Below are the code and all the weights of a small trained network. Each question names an input and a class and asks about switching units off, where a switched-off unit gives its printed mean instead of its output.

import numpy as np


def w(rows, s, z=0):
    codes = np.array(rows[::2]) - 128.0
    scale = np.full(codes.shape[1], s)
    scale[-1] = z or s
    return codes * scale


def f(y):
    return np.maximum(y, 0)


def log_softmax(a):
    a = a - a.max(-1, keepdims=True)
    return a - np.log(np.exp(a).sum(-1, keepdims=True))


def net(x, mask):
    res = np.array(x, float).reshape(1, 8) / 4 @ E
    y = f(res @ A[0][:, :-1].T + A[0][:, -1])
    res = res + np.where(mask, y, B[0][:, -1]) @ B[0][:, :-1]
    return log_softmax(res[-1] @ U[:, :-1].T + U[:, -1])


A, B = {}, {}
E = w([
[149,126,140,10],'x0',
[42,132,176,121],'x1',
[124,112,103,108],'x2',
[176,158,130,151],'x3',
[125,74,140,122],'x4',
[107,105,110,123],'x5',
[85,135,132,60],'x6',
[107,157,105,74],'x7',
],0.011)
A[0] = w([
[200,237,92,183,253],'N0',
[153,105,72,62,174],'N1',
[232,81,151,66,176],'N2',
[204,140,82,211,224],'N3',
[72,179,187,244,183],'N4',
[182,230,49,81,114],'N5',
[47,141,161,22,162],'N6',
[73,103,182,255,167],'N7',
],0.0088,0.0029)
B[0] = w([
[232,187,100,85,246],'N0',
[25,72,81,48,208],'N1',
[157,53,125,81,226],'N2',
[238,136,61,196,244],'N3',
[126,82,2,186,227],'N4',
[165,112,142,2,214],'N5',
[80,232,144,125,254],'N6',
[108,65,31,135,229],'N7',
],0.006,0.0085)
U = w([
[107,190,144,96,208],'0',
[199,123,145,114,63],'1',
[120,108,136,171,1],'2',
[170,44,210,147,70],'3',
[96,1,58,106,193],'4',
[184,101,64,206,160],'5',
],0.011,0.0084)

Each question gives the input, the list of numbers given to net, and the class t.
The units are the neurons (one row each of A and B). Each row of codes is followed by its name. A weight is (code - 128) times the scale printed after its matrix; where a second scale follows, it is the last column's (A, B and U).
mask holds one flag per neuron, in row order. A switched-off neuron (its flag False) gives its mean, the last column of its row in B, instead of its output. The means were averaged over made-up inputs and are rounded, as every weight is.
A unit's drop is (log p(t) with every unit on - log p(t) with that unit switched off) / (log p(t) with every unit on - log p(t) with every unit switched off).
The circuit of an input: a set's keep is (log p(t) with only the set's units on - log p(t) with every unit switched off) / (log p(t) with every unit on - log p(t) with every unit switched off). Starting from all 8 units, units are removed one at a time, each time the one whose removal leaves the highest keep (on an exact tie, the one counted first), for as long as the keep stays at least 0.8.
circuit, biggest first: the units of the circuit, biggest drop first
top k neurons: the k neurons with the biggest drops, biggest first
drop of u: that unit's drop, to one decimal
input [1,-7,2,-2,-8,-8,5,-6], class 1: circuit, biggest first : N5; N4; N0
input [7,-3,-5,7,-6,-6,-7,-3], class 1: circuit, biggest first : N5; N0
input [1,-7,-5,7,-1,0,-5,6], class 1: circuit, biggest first : N5; N0
input [6,8,-3,-6,1,3,2,-6], class 0: circuit, biggest first : N6
input [6,7,6,8,6,7,1,-1], class 0: circuit, biggest first : N6; N7
input [4,6,2,-7,-2,0,-2,-3], class 0: circuit, biggest first : N6; N4
input [7,-5,-6,0,5,-6,-6,-1], class 3: top 3 neurons : N4; N2; N7
input [7,6,-4,-8,3,3,-5,-7], class 0: top 3 neurons : N6; N4; N1
input [3,8,2,4,0,5,6,0], class 0: drop of N1 : 0.0
input [8,5,4,-6,1,1,4,-8], class 0: drop of N7 : 0.1
input [-4,-2,5,0,-2,3,8,0], class 0: drop of N7 : 0.4
